Each row has a name. After each piece below comes the name of the row it's from, unless a question asks for something else. Each question is about the rows just above it. Places in a row count from 1.

buvi: [0.82 0.68 0.59 4.86 1.56 1.42]
Sofu: [0.83 0.53 4.59 1.57 0.98 1.08]
Zel: [1.54 0.68 1.32 0.64 2.87 1.59]
rokip: [0.53 1.09 1.78 1.73 4.97 1.39]
kur: [1.28 0.68 1.67 0.99 0.81 0.81]
sor: [0.63 1.32 0.68 2.87 1.54 1.59]
duzi: [0.82 2.19 8.29 1.22 1.23 1.16]
sunuf: [1.32 1.36 1.30 1.53 0.75 2.03]
Dusev: [4.86 0.81 1.42 0.68 0.59 1.56]
biva: [1.78 1.73 4.96 0.53 1.39 1.09]
Deleg: [2.38 1.10 0.62 0.92 2.27 2.14]
fen: [2.96 0.44 3.61 2.94 0.54 4.96]
Put [0.68 4.86 1.42 0.59 1.56 0.81] back in order: which row is it?
Dusev
[2.87 1.59 1.54 0.68 1.32 0.64] is which row reordered?
Zel
Where in the named rows is [0.99]?
kur, 4
Where in the named rows is [0.92]?
Deleg, 4
[1.78 4.96 1.39 1.73 0.53 1.09] is which row reordered?
biva
Where in the named rows is [4.97]?
rokip, 5

Giki: [ 3.89  5.51  0.77 -1.21 -2.19  2.05 -1.69  2.47 -2.35  0.07 -0.67  4.97
  6.06  1.73  1.89 -1.96 -1.66 -5.06 -3.36  8.44  7.00 -3.00  0.02]
lunu: [-2.19  7.00 -1.96 -1.69  8.44  2.46 -3.00  0.77  0.02  3.89  6.06 -5.06
  4.97  0.07 -3.36  1.89 -0.67 -1.21  2.05 -1.66  5.51  1.73 -2.35]
mazu: [-1.65  5.51  0.77 -1.21 -2.19  2.05 -1.69  2.47 -2.35  0.07 -0.67  6.41
  8.32  1.70  1.13  8.45 -2.42 -1.48 -1.60  8.67  5.41 -2.53 -0.69]
gad: [-2.19  5.40 -1.66 -3.00  2.46  1.89  0.77  0.07  2.05  1.73 -3.36 -1.69
 -2.35  4.97 -1.21 -5.06  6.06  8.44 -1.96  0.02  5.51 -0.67  3.89]
Which row holds these entries in another order? [ 1.73 -3.36 -1.69 -2.35  4.97 -1.21 -5.06  6.06  8.44 -1.96  0.02  5.51
 -0.67  3.89 -2.19  5.40 -1.66 -3.00  2.46  1.89  0.77  0.07  2.05]
gad
Which row holds these entries in another order? [-3.00  2.47 -1.21  0.77  7.00  0.02 -0.67 -1.96 -1.66  5.51 -2.35 -2.19
 -1.69  1.73  2.05  8.44  4.97  0.07 -3.36  1.89  3.89 -5.06  6.06]
Giki
Which row holds [-1.65  5.51  0.77 -1.21 -2.19  2.05 -1.69  2.47 -2.35  0.07 -0.67  6.41
  8.32  1.70  1.13  8.45 -2.42 -1.48 -1.60  8.67  5.41 -2.53 -0.69]?
mazu
Which row holds these entries in another order? [ 0.02 -3.00  7.00  8.44 -3.36 -5.06 -1.66 -1.96  1.89  1.73  6.06  4.97
 -0.67  0.07 -2.35  2.47 -1.69  2.05 -2.19 -1.21  0.77  5.51  3.89]
Giki
[5.41] is at row and place
mazu, 21
Row and place of [-1.65] in the named rows:
mazu, 1
Which row holds these entries in another order? [-5.06 -3.36 -3.00 -2.35 -2.19 -1.96 -1.69 -1.66 -1.21 -0.67  0.02  0.07
  0.77  1.73  1.89  2.05  2.47  3.89  4.97  5.51  6.06  7.00  8.44]
Giki

